Here is a tiny trained network, its code and every weight. The questions are about switching its units off for an input and a target symbol, where a switched-off unit gives its printed mean instead of its output.

import numpy as np


def w(rows, s, z=0):
    codes = np.array(rows[::2]) - 128.0
    scale = np.full(codes.shape[1], s)
    scale[-1] = z or s
    return codes * scale


def norm(h):
    return h / np.sqrt((h * h).mean(-1, keepdims=True) + 1e-5)


def f(y):
    return np.maximum(y, 0)


def softmax(a):
    e = np.exp(a - a.max(-1, keepdims=True))
    return e / e.sum(-1, keepdims=True)


def log_softmax(a):
    a = a - a.max(-1, keepdims=True)
    return a - np.log(np.exp(a).sum(-1, keepdims=True))


def net(x, mask):
    ids = ['αβγδεζστφψω'.index(c) for c in x.split()]
    T = len(ids)
    res = E[ids] + P[:T]
    u = 0
    for l in range(2):
        q, k, v = (norm(res) @ M[l].T for M in (Q, K, V))
        z = softmax(np.where(np.tri(T) > 0, q @ k.T / 4**0.5, -1e9)) @ v
        res = res + np.where(mask[u], z, O[l][:, -1]) @ O[l][:, :-1]
        u += 1
        y = f(norm(res) @ A[l][:, :-1].T + A[l][:, -1])
        res = res + np.where(mask[u : u + 4], y, B[l][:, -1]) @ B[l][:, :-1]
        u += 4
    return log_softmax(norm(res)[-1] @ U[:, :-1].T + U[:, -1])


Q, K, V, O, A, B = {}, {}, {}, {}, {}, {}
E = w([
[235,44,25,132,53,172,180],'α',
[88,137,86,115,90,110,123],'β',
[127,123,58,138,208,59,119],'γ',
[156,108,111,73,114,112,245],'δ',
[135,251,96,120,83,75,172],'ε',
[157,136,159,203,132,204,101],'ζ',
[48,217,84,114,55,96,63],'σ',
[244,61,143,196,43,51,150],'τ',
[116,203,142,120,98,111,103],'φ',
[140,124,190,191,171,94,125],'ψ',
[103,69,111,74,48,118,175],'ω',
],0.015)
P = w([
[144,254,123,123,79,139,128],'0',
[105,135,143,120,90,170,237],'1',
[124,211,136,172,67,93,87],'2',
[107,102,145,132,98,150,224],'3',
[125,181,144,183,72,76,71],'4',
[115,77,148,133,109,145,217],'5',
[137,160,149,185,83,70,67],'6',
[124,60,149,134,126,147,205],'7',
[145,136,158,187,96,67,55],'8',
[136,41,157,132,146,145,199],'9',
[159,111,166,174,104,59,53],'10',
],0.0082)
Q[0] = w([
[135,124,49,68,170,137,110],'0.h0',
[39,190,150,57,147,219,177],'0.h0',
[191,68,68,230,55,2,44],'0.h0',
[124,159,82,46,140,245,148],'0.h0',
],0.011)
K[0] = w([
[118,195,60,83,145,112,133],'0.h0',
[1,231,164,74,68,113,165],'0.h0',
[184,7,72,197,181,149,52],'0.h0',
[79,243,77,37,24,200,201],'0.h0',
],0.0083)
V[0] = w([
[124,143,193,86,82,158,60],'0.h0',
[158,108,116,100,209,186,100],'0.h0',
[136,122,103,25,137,55,70],'0.h0',
[132,132,199,253,55,187,158],'0.h0',
],0.0049)
O[0] = w([
[92,152,138,78,85,133,83,121],'0.h0',
[95,127,121,255,98,91,86,2],'0.h0',
[128,154,126,232,139,122,168,119],'0.h0',
[212,144,137,61,200,155,101,187],'0.h0',
],0.0086,0.0049)
A[0] = w([
[1,115,108,96,185,180,116,28],'0.n0',
[161,101,97,104,137,109,170,253],'0.n1',
[74,48,93,75,146,174,197,88],'0.n2',
[31,116,41,110,130,128,149,210],'0.n3',
],0.0085,0.0028)
B[0] = w([
[197,137,85,9,128,117,109,138],'0.n0',
[110,173,116,139,196,106,91,253],'0.n1',
[62,129,130,174,44,153,61,248],'0.n2',
[88,98,138,87,143,152,124,216],'0.n3',
],0.013,0.0067)
Q[1] = w([
[117,121,154,121,181,181,131],'1.h0',
[65,99,95,150,188,222,231],'1.h0',
[172,107,157,159,108,25,88],'1.h0',
[130,153,115,124,75,4,73],'1.h0',
],0.015)
K[1] = w([
[105,222,155,57,102,147,152],'1.h0',
[57,200,111,60,73,87,213],'1.h0',
[176,70,137,250,143,102,121],'1.h0',
[143,23,156,214,165,121,88],'1.h0',
],0.012)
V[1] = w([
[90,141,211,111,155,129,130],'1.h0',
[117,129,168,152,214,153,110],'1.h0',
[110,91,189,114,109,1,122],'1.h0',
[62,219,235,128,120,156,103],'1.h0',
],0.0087)
O[1] = w([
[124,229,146,255,203,214,153,128],'1.h0',
[38,144,204,90,81,94,119,15],'1.h0',
[85,248,116,42,73,222,173,89],'1.h0',
[133,157,164,175,134,130,86,252],'1.h0',
],0.0087,0.0043)
A[1] = w([
[202,192,115,150,46,58,108,34],'1.n0',
[55,236,254,182,87,207,98,178],'1.n1',
[46,161,66,63,167,84,171,1],'1.n2',
[131,95,142,112,17,166,36,80],'1.n3',
],0.0071,0.0035)
B[1] = w([
[105,3,115,168,96,192,89,153],'1.n0',
[102,76,130,92,148,121,175,255],'1.n1',
[175,88,160,183,37,167,187,147],'1.n2',
[225,215,128,176,132,59,183,212],'1.n3',
],0.011,0.0096)
U = w([
[213,176,56,207,84,187,60,131],'α',
[69,221,34,92,144,112,31,115],'β',
[91,141,43,175,226,86,125,97],'γ',
[83,75,43,64,183,183,168,86],'δ',
[213,238,94,137,184,54,226,55],'ε',
[166,98,192,143,107,247,90,205],'ζ',
[239,162,171,31,2,212,77,133],'σ',
[173,60,40,46,162,50,147,119],'τ',
[96,188,237,30,175,106,136,131],'φ',
[193,186,217,159,152,80,41,254],'ψ',
[106,116,173,186,10,132,167,144],'ω',
],0.0092,0.005)

Each question gives the input, a string of symbols that net reads in full, and the target symbol t.
The units are the heads (4 rows each of Q, K, V and O) and the neurons (one row each of A and B). Each row of codes is followed by its name. A weight is (code - 128) times the scale printed after its matrix; where a second scale follows, it is the last column's (O, A, B and U).
mask holds one flag per unit, layer by layer, with each layer's heads first. A switched-off unit (its flag False) gives its mean, the last column of its rows in O or B, instead of its output. The means were averaged over made-up inputs and are rounded, as every weight is.
A unit's drop is (log p(t) with every unit on - log p(t) with that unit switched off) / (log p(t) with every unit on - log p(t) with every unit switched off).
The circuit of an input: a set's keep is (log p(t) with only the set's units on - log p(t) with every unit switched off) / (log p(t) with every unit on - log p(t) with every unit switched off). Starting from all 10 units, units are removed one at a time, each time the one whose removal leaves the highest keep (on an exact tie, the one counted first), for as long as the keep stays at least 0.8.
circuit, biggest first: the units of the circuit, biggest drop first
k most important neurons: the k neurons with the biggest drops, biggest first
k most important neurons of layer l: the k neurons of layer l with the biggest drops, biggest first
drop of u: that unit's drop, to one decimal
input ω ω α ε ω τ α, target τ: circuit, biggest first : (1.h0; 0.n2)
input ω β ω ε α ζ ω σ σ, target ψ: most important neuron : (0.n3)
input ω γ φ β ω ψ ζ δ α ω φ, target τ: 2 most important neurons : (0.n2; 0.n1)
input ε ω σ ω γ ε ω τ ε ω, target ω: 2 most important neurons : (0.n2; 1.n3)
input σ ε ω γ γ ω ε ε ω τ ω, target σ: circuit, biggest first : (1.h0; 1.n1)
input φ ω ψ ω ε, target φ: 2 most important neurons of layer 1 : (1.n1; 1.n3)
input ω σ σ ε ε ω ω ω τ ω ε, target σ: circuit, biggest first : (1.h0; 1.n2)
input ε α ω ζ φ σ α ω τ ε γ, target ω: circuit, biggest first : (0.h0; 1.h0; 1.n2)
input ω σ β ω ε, target α: 2 most important neurons of layer 1 : (1.n0; 1.n3)
input ψ ω τ σ σ ε ω ε β ψ σ, target φ: circuit, biggest first : (1.h0; 1.n1)
input ω β ω ε ω β ω ψ ω δ τ, target σ: 2 most important neurons : (0.n2; 1.n1)
input ω ω ω γ β β ω σ, target σ: circuit, biggest first : (0.n0; 0.n1)
input ω ζ ε ψ τ ε γ σ ζ δ, target δ: 3 most important neurons : (0.n2; 0.n1; 1.n3)
input φ ω ε φ ε α β, target τ: circuit, biggest first : (1.h0)
input β γ ε φ σ, target ω: circuit, biggest first : (0.h0; 0.n1)
input σ τ ε σ β, target σ: circuit, biggest first : (1.h0; 1.n2)
input γ ω ω ε ω ε β σ φ ω β, target ω: circuit, biggest first : (0.h0; 1.h0; 1.n2; 0.n2)
input ω ω ε, target α: 3 most important neurons : (1.n0; 1.n3; 0.n2)
input β φ ω ω ψ δ ω ε δ φ τ, target σ: 2 most important neurons : (1.n1; 0.n2)
input ω α ω ζ β ω ω β α, target τ: most important neuron : (0.n2)
input ω ω α δ ε ω ω ε α σ, target σ: 2 most important neurons : (0.n0; 0.n3)
input ω σ ω ε σ φ δ, target γ: 2 most important neurons of layer 0 : (0.n1; 0.n3)
input ζ ω ε, target ψ: 2 most important neurons : (0.n2; 1.n1)
input α ψ ω, target φ: drop of 0.n0 : 0.0
input σ ε φ, target ζ: drop of 0.n1 : 0.6
input ω ε σ ω α ω σ, target τ: drop of 1.h0 : 0.6
input ω β β, target δ: drop of 0.h0 : 0.5
input σ ω ζ ε ω σ ω ε ω, target ψ: most important neuron : (1.n1)
input ω ω β δ, target δ: 2 most important neurons of layer 1 : (1.n3; 1.n1)
input β ε ζ α ψ α ε ω ε, target τ: 2 most important neurons of layer 0 : (0.n2; 0.n1)
